Below is a small trained network, with its code and all its weights. Each question gives an input and a target symbol and asks what happens when units are switched off, that is, made to give their printed mean instead of their output.

import numpy as np


def w(rows, s, z=0):
    codes = np.array(rows[::2]) - 128.0
    scale = np.full(codes.shape[1], s)
    scale[-1] = z or s
    return codes * scale


def norm(h):
    return h / np.sqrt((h * h).mean(-1, keepdims=True) + 1e-5)


def f(y):
    return np.maximum(y, 0)


def softmax(a):
    e = np.exp(a - a.max(-1, keepdims=True))
    return e / e.sum(-1, keepdims=True)


def log_softmax(a):
    a = a - a.max(-1, keepdims=True)
    return a - np.log(np.exp(a).sum(-1, keepdims=True))


def net(x, mask):
    ids = ['βγεηξπφ'.index(c) for c in x.split()]
    T = len(ids)
    res = E[ids] + P[:T]
    r = norm(res)
    for j in range(2):
        rows = slice(2 * j, 2 * j + 2)
        q, k, v = (r @ M[0][rows].T for M in (Q, K, V))
        z = softmax(np.where(np.tri(T) > 0, q @ k.T / 2**0.5, -1e9)) @ v
        o = O[0][rows]
        res = res + np.where(mask[j], z, o[:, -1]) @ o[:, :-1]
    y = f(norm(res) @ A[0][:, :-1].T + A[0][:, -1])
    res = res + np.where(mask[2:10], y, B[0][:, -1]) @ B[0][:, :-1]
    return log_softmax(norm(res)[-1] @ U[:, :-1].T + U[:, -1])


Q, K, V, O, A, B = {}, {}, {}, {}, {}, {}
E = w([
[130,90,199,60,144,147,172],'β',
[2,108,206,158,113,128,168],'γ',
[76,115,105,198,101,130,117],'ε',
[122,69,154,133,73,153,133],'η',
[125,181,131,125,162,138,108],'ξ',
[50,58,99,134,134,169,175],'π',
[91,172,168,136,73,131,193],'φ',
],0.024)
P = w([
[166,193,95,72,141,121,111],'0',
[76,113,164,90,39,148,89],'1',
[121,117,250,87,125,141,171],'2',
[158,194,174,70,147,90,119],'3',
[76,122,197,166,37,142,139],'4',
[136,90,121,120,54,173,121],'5',
[138,154,132,111,149,115,129],'6',
[129,105,124,87,82,86,104],'7',
],0.014)
Q[0] = w([
[119,128,178,86,204,50,223],'h0',
[69,104,255,144,124,154,153],'h0',
[58,139,149,152,57,193,156],'h1',
[163,93,93,111,34,65,71],'h1',
],0.0073)
K[0] = w([
[115,63,125,115,132,196,138],'h0',
[174,195,57,147,160,135,158],'h0',
[124,97,91,1,113,177,157],'h1',
[66,73,154,40,74,211,141],'h1',
],0.0072)
V[0] = w([
[156,94,172,47,117,230,181],'h0',
[229,132,83,86,166,160,105],'h0',
[85,143,77,167,203,137,166],'h1',
[92,96,105,108,9,218,79],'h1',
],0.012)
O[0] = w([
[165,100,185,148,8,243,123,127],'h0',
[174,171,94,209,165,203,104,33],'h0',
[78,148,54,62,59,175,180,83],'h1',
[174,60,143,151,144,58,220,246],'h1',
],0.011,0.013)
A[0] = w([
[145,144,129,217,70,211,96,90],'n0',
[195,136,215,89,53,110,194,96],'n1',
[104,115,139,122,65,225,77,2],'n2',
[78,204,85,10,201,205,38,139],'n3',
[137,172,152,153,157,73,84,223],'n4',
[86,93,177,207,128,139,135,60],'n5',
[139,254,83,22,140,169,72,68],'n6',
[235,95,124,83,107,93,136,49],'n7',
],0.0088,0.0035)
B[0] = w([
[119,22,120,81,175,137,72,151],'n0',
[183,241,132,128,163,164,145,255],'n1',
[128,99,128,100,216,232,126,150],'n2',
[132,175,103,194,212,218,222,144],'n3',
[125,87,79,102,177,180,125,166],'n4',
[17,124,103,193,143,120,138,178],'n5',
[151,139,79,192,254,212,196,141],'n6',
[182,113,96,91,155,129,187,161],'n7',
],0.0087,0.0094)
U = w([
[163,95,176,69,121,218,25,219],'β',
[67,136,215,68,105,142,117,73],'γ',
[131,162,83,123,219,42,135,172],'ε',
[254,76,221,213,178,137,122,2],'η',
[153,174,78,235,226,214,164,219],'ξ',
[115,108,58,87,30,234,230,65],'π',
[137,221,173,168,54,142,158,159],'φ',
],0.0065,0.0037)

Each question gives the input, a string of symbols that net reads in full, and the target symbol t.
The units are the heads (2 rows each of Q, K, V and O) and the neurons (one row each of A and B). Each row of codes is followed by its name. A weight is (code - 128) times the scale printed after its matrix; where a second scale follows, it is the last column's (O, A, B and U).
mask holds one flag per unit, heads first, then neurons. A switched-off unit (its flag False) gives its mean, the last column of its rows in O or B, instead of its output. The means were averaged over made-up inputs and are rounded, as every weight is.
A unit's drop is (log p(t) with every unit on - log p(t) with that unit switched off) / (log p(t) with every unit on - log p(t) with every unit switched off).
The circuit of an input: a set's keep is (log p(t) with only the set's units on - log p(t) with every unit switched off) / (log p(t) with every unit on - log p(t) with every unit switched off). Starting from all 10 units, units are removed one at a time, each time the one whose removal leaves the highest keep (on an exact tie, the one counted first), for as long as the keep stays at least 0.8.
circuit, biggest first: the units of the circuit, biggest drop first
k most important neurons: the k neurons with the biggest drops, biggest first
heads that matter: for each layer, one digit per head in row order, 1 if its drop is at least 0.15 and else 0, layers parted by /
drop when u is switched off: that unit's drop, to one decimal
input ε ε β ε ξ, target ε: heads that matter => 10
input ε γ φ ε β, target ε: heads that matter => 10
input ξ γ β, target ξ: 2 most important neurons => [n3, n6]
input ε π φ η π, target ε: heads that matter => 10
input β π ξ η ξ, target β: heads that matter => 11
input β η η, target β: circuit, biggest first => [h0, n0]
input β ε η, target β: heads that matter => 11
input ξ ξ ε β φ, target ξ: heads that matter => 10
input π ε ξ ξ φ, target π: circuit, biggest first => [h1]
input η β ξ η γ φ η π, target η: heads that matter => 11
input ξ φ ε β γ φ ξ γ, target ξ: 2 most important neurons => [n5, n4]
input β φ η ε β ε, target ε: heads that matter => 10
input β η γ, target β: 2 most important neurons => [n0, n2]
input η η γ, target η: heads that matter => 11
input φ ξ ξ β η ε, target β: circuit, biggest first => [h1, h0, n0]
input γ ξ ε γ γ ξ π, target π: circuit, biggest first => [h1, h0]
input η ε φ η η π, target η: heads that matter => 01
input ε γ ε ε η, target ε: heads that matter => 10
input π β ε, target π: heads that matter => 11
input φ γ ε, target φ: most important neuron => [n1]
input η η φ, target η: drop when h1 is switched off => 1.0
input ε ε η ε φ, target ε: drop when h0 is switched off => 0.8
input ξ ε ε ε γ, target ξ: drop when n4 is switched off => 0.0
